Below is a small trained network, with its code and all its weights. Each question gives an input and a class and asks what happens when units are switched off, that is, made to give their printed mean instead of their output.

import numpy as np


def w(rows, s, z=0):
    codes = np.array(rows[::2]) - 128.0
    scale = np.full(codes.shape[1], s)
    scale[-1] = z or s
    return codes * scale


def norm(h):
    return h / np.sqrt((h * h).mean(-1, keepdims=True) + 1e-5)


def f(y):
    return np.maximum(y, 0)


def log_softmax(a):
    a = a - a.max(-1, keepdims=True)
    return a - np.log(np.exp(a).sum(-1, keepdims=True))


def net(x, mask):
    res = np.array(x, float).reshape(1, 4) / 4 @ E
    u = 0
    for l in range(2):
        y = f(norm(res) @ A[l][:, :-1].T + A[l][:, -1])
        res = res + np.where(mask[u : u + 12], y, B[l][:, -1]) @ B[l][:, :-1]
        u += 12
    return log_softmax(norm(res)[-1] @ U[:, :-1].T + U[:, -1])


A, B = {}, {}
E = w([
[91,47,110,115,147,12],'x0',
[224,83,4,161,195,95],'x1',
[156,28,130,24,80,205],'x2',
[115,145,193,155,54,86],'x3',
],0.00044)
A[0] = w([
[146,159,168,139,45,201,76],'0.n0',
[117,164,167,66,149,250,65],'0.n1',
[155,126,100,164,73,95,3],'0.n2',
[197,102,115,68,170,147,79],'0.n3',
[132,159,188,143,43,214,72],'0.n4',
[122,227,141,197,171,185,123],'0.n5',
[148,142,48,215,169,110,79],'0.n6',
[61,177,122,158,126,151,29],'0.n7',
[83,196,198,157,122,132,151],'0.n8',
[143,182,165,142,106,216,87],'0.n9',
[61,174,154,87,213,182,72],'0.n10',
[105,158,170,197,116,55,75],'0.n11',
],0.0016,0.0028)
B[0] = w([
[185,215,241,35,61,179,170],'0.n0',
[129,137,135,226,127,78,164],'0.n1',
[86,150,161,95,125,159,128],'0.n2',
[95,153,87,139,83,149,150],'0.n3',
[198,222,243,41,82,165,182],'0.n4',
[115,68,141,91,129,103,217],'0.n5',
[207,207,238,72,195,102,172],'0.n6',
[15,146,179,69,171,145,128],'0.n7',
[146,116,80,130,115,171,246],'0.n8',
[121,107,167,98,104,98,171],'0.n9',
[76,1,155,196,200,198,144],'0.n10',
[53,143,51,200,71,115,160],'0.n11',
],0.0025,0.0013)
A[1] = w([
[80,32,193,73,70,157,109],'1.n0',
[39,169,217,139,82,39,195],'1.n1',
[163,112,5,122,74,207,6],'1.n2',
[31,200,46,225,18,57,14],'1.n3',
[95,44,156,62,88,52,8],'1.n4',
[74,113,22,120,174,100,192],'1.n5',
[97,43,156,68,77,53,9],'1.n6',
[207,145,147,114,242,77,33],'1.n7',
[151,149,137,212,170,21,20],'1.n8',
[211,152,138,155,226,83,44],'1.n9',
[165,5,83,225,133,77,149],'1.n10',
[78,50,187,194,234,198,56],'1.n11',
],0.0019,0.0017)
B[1] = w([
[133,182,120,170,140,105,205],'1.n0',
[193,96,129,98,151,168,250],'1.n1',
[151,14,111,49,222,109,155],'1.n2',
[35,10,244,196,80,18,177],'1.n3',
[6,197,17,33,30,36,148],'1.n4',
[170,147,160,142,82,133,214],'1.n5',
[10,212,24,53,76,57,149],'1.n6',
[199,204,95,251,185,20,178],'1.n7',
[129,111,89,76,108,206,166],'1.n8',
[178,213,58,242,214,20,179],'1.n9',
[91,166,159,129,149,175,203],'1.n10',
[10,38,27,215,191,198,148],'1.n11',
],0.003,0.0018)
U = w([
[6,10,6,250,249,251,2],'0',
[251,250,7,250,250,5,243],'1',
[6,248,5,6,5,5,163],'2',
[248,249,250,6,5,252,224],'3',
[250,7,5,6,250,250,63],'4',
[5,6,250,250,6,6,100],'5',
],0.0036,0.0033)

Each question gives the input, the list of numbers given to net, and the class t.
The units are the neurons (one row each of A and B). Each row of codes is followed by its name. A weight is (code - 128) times the scale printed after its matrix; where a second scale follows, it is the last column's (A, B and U).
mask holds one flag per neuron, layer by layer. A switched-off neuron (its flag False) gives its mean, the last column of its row in B, instead of its output. The means were averaged over made-up inputs and are rounded, as every weight is.
A unit's drop is (log p(t) with every unit on - log p(t) with that unit switched off) / (log p(t) with every unit on - log p(t) with every unit switched off).
The circuit of an input: a set's keep is (log p(t) with only the set's units on - log p(t) with every unit switched off) / (log p(t) with every unit on - log p(t) with every unit switched off). Starting from the 12 units with the biggest drops (on a tie, the unit counted first), units are removed one at a time, each time the one whose removal leaves the highest keep (on an exact tie, the one counted first), for as long as the keep stays at least 0.8.
units of the circuit, in order: the units of the circuit, biggest drop first
top k neurons: the k neurons with the biggest drops, biggest first
drop when u is switched off: that unit's drop, to one decimal
input [0,-3,7,-8], class 0: top 3 neurons -> [0.n4 0.n1 0.n0]
input [8,1,-8,0], class 5: units of the circuit, in order -> [1.n3 0.n11]
input [2,-8,0,-3], class 0: units of the circuit, in order -> [0.n10 1.n11 0.n0 0.n8]
input [7,-3,0,1], class 2: units of the circuit, in order -> [1.n4]
input [-2,-3,-6,6], class 5: units of the circuit, in order -> [1.n3 0.n11]
input [-4,-1,1,-5], class 0: units of the circuit, in order -> [1.n11 0.n10]
input [5,-5,3,-7], class 2: top 2 neurons -> [1.n4 1.n6]
input [4,-2,0,-7], class 0: top 2 neurons -> [1.n11 0.n5]
input [-6,0,-6,4], class 5: units of the circuit, in order -> [0.n11 1.n3 0.n6]
input [-5,-5,0,-8], class 0: units of the circuit, in order -> [0.n10 1.n11]
input [-6,3,-3,5], class 3: units of the circuit, in order -> [1.n9 1.n7]
input [3,3,-6,4], class 5: top 3 neurons -> [1.n3 0.n11 0.n4]
input [0,-4,-6,-5], class 0: top 2 neurons -> [0.n10 1.n11]
input [1,1,5,2], class 2: top neuron -> [0.n8]
input [3,3,-5,7], class 5: drop when 0.n11 is switched off -> 0.4
input [2,-4,-4,0], class 5: drop when 1.n3 is switched off -> 0.5
input [-3,-6,-7,-8], class 0: drop when 1.n11 is switched off -> 0.1
